-0.792  1.032  -0.797  1.016  -0.712  -0.766  -0.286  0.116  -1.035  -1.054  -1.897  -0.278  -1.342  0.671  3.360  0.072  1.403  -0.614  3.334  0.696  -3.696  3.384  1.060  -0.468  0.508  2.475  -0.988 -> <56>
1.047  -0.159  -0.607  0.565  -0.907  -0.543  -1.107  -0.140  -0.682  1.218  -2.312  0.420  0.154  1.480  1.777  -0.187  0.507  -0.342  0.582  0.821  -2.088  1.080  1.819  -0.502  1.401  2.185  0.423 -> <52>
2.262  -1.319  -0.715  0.493  -0.955  -1.002  0.451  0.266  -0.489  1.393  -0.412  0.643  -2.239  1.970  2.496  -0.616  1.626  -0.365  1.315  1.883  -2.979  -0.922  1.376  0.303  1.060  0.238  1.105 -> <55>
1.503  1.518  0.163  1.269  -0.434  -0.066  -1.560  0.950  -1.784  -0.773  -0.009  1.109  -0.276  2.041  4.397  -0.122  -0.267  0.485  3.248  1.552  -3.699  0.542  -0.628  -0.139  -0.665  -0.388  0.622 -> <56>
1.165  -2.442  -1.061  1.002  -0.691  -1.471  -0.047  0.138  -0.679  0.621  -4.032  2.276  -0.242  1.510  -0.499  -0.157  1.774  -3.884  2.850  0.152  -0.877  0.219  0.998  -1.201  0.418  1.260  0.151 -> <55>
1.499  1.411  -0.732  0.979  -1.986  -0.241  -1.255  0.819  -1.626  -0.198  -0.102  0.556  1.194  2.506  5.205  0.211  0.197  -1.057  3.336  0.413  -6.893  -0.242  -0.842  -0.463  -0.621  0.474  1.633 -> <56>
1.122  -1.780  -0.817  0.221  -0.205  -0.913  0.423  -0.708  -0.739  0.462  -1.367  0.687  -2.205  1.975  0.086  -0.319  0.617  0.003  0.781  -0.233  -2.049  0.083  2.294  -1.272  0.956  2.528  0.860 -> <57>
0.520  -0.522  -0.439  0.006  -0.061  -1.084  0.554  0.132  0.040  0.919  -2.360  0.854  -0.675  0.341  1.872  -0.614  1.786  -1.158  0.625  1.071  -3.020  1.654  1.712  0.050  1.732  -0.076  0.067 -> <52>
1.709  -0.840  0.545  0.294  -2.373  -0.617  -0.363  -0.397  -1.163  0.593  -3.410  1.113  -1.307  2.591  4.951  0.092  0.633  -0.573  2.781  1.936  -2.273  -0.114  2.160  0.402  -0.416  2.034  0.878 -> <55>
2.751  -0.878  0.381  0.216  -1.537  -0.276  -1.140  -0.035  -0.471  3.064  0.371  1.411  -2.121  4.018  2.699  -1.549  0.125  0.887  1.292  0.956  -3.152  -0.307  2.818  0.257  0.259  1.978  1.905 -> <57>
2.104  2.323  1.388  2.146  -2.138  -0.142  0.326  -0.557  -0.197  -0.192  -3.857  0.442  -0.523  -0.065  6.600  -0.649  1.014  2.346  2.576  4.418  -3.846  4.888  2.875  -0.359  0.686  3.138  -0.839 -> <56>
1.358  -0.245  -0.985  1.494  -1.081  -0.546  0.926  -1.204  -0.207  1.181  -0.453  -0.502  -3.836  4.976  1.616  -0.254  0.512  1.403  1.883  1.354  -4.820  0.464  3.749  0.474  1.894  2.649  0.616 -> <57>
-0.669  0.696  -0.695  0.811  -2.575  -1.162  -3.385  0.186  -1.893  -1.391  -2.256  0.165  0.539  1.262  2.502  -0.173  0.442  -1.824  3.150  0.756  -2.339  2.208  -0.136  -1.304  -0.407  1.932  0.911 -> <56>
2.486  1.857  -0.556  0.307  -2.329  0.427  -1.772  0.692  -2.600  -0.150  1.524  0.614  -0.326  3.451  4.504  0.153  0.296  -1.178  3.426  1.052  -5.650  -1.405  -1.772  0.053  -0.850  0.019  1.445 -> <56>
1.443  -0.312  -0.178  -0.049  -1.608  -0.552  -0.711  -0.199  -0.700  1.561  -0.797  0.853  0.470  3.335  1.873  -0.088  -0.246  0.261  1.617  2.060  -1.493  -0.228  0.065  -0.694  -0.640  2.152  3.538 -> <57>
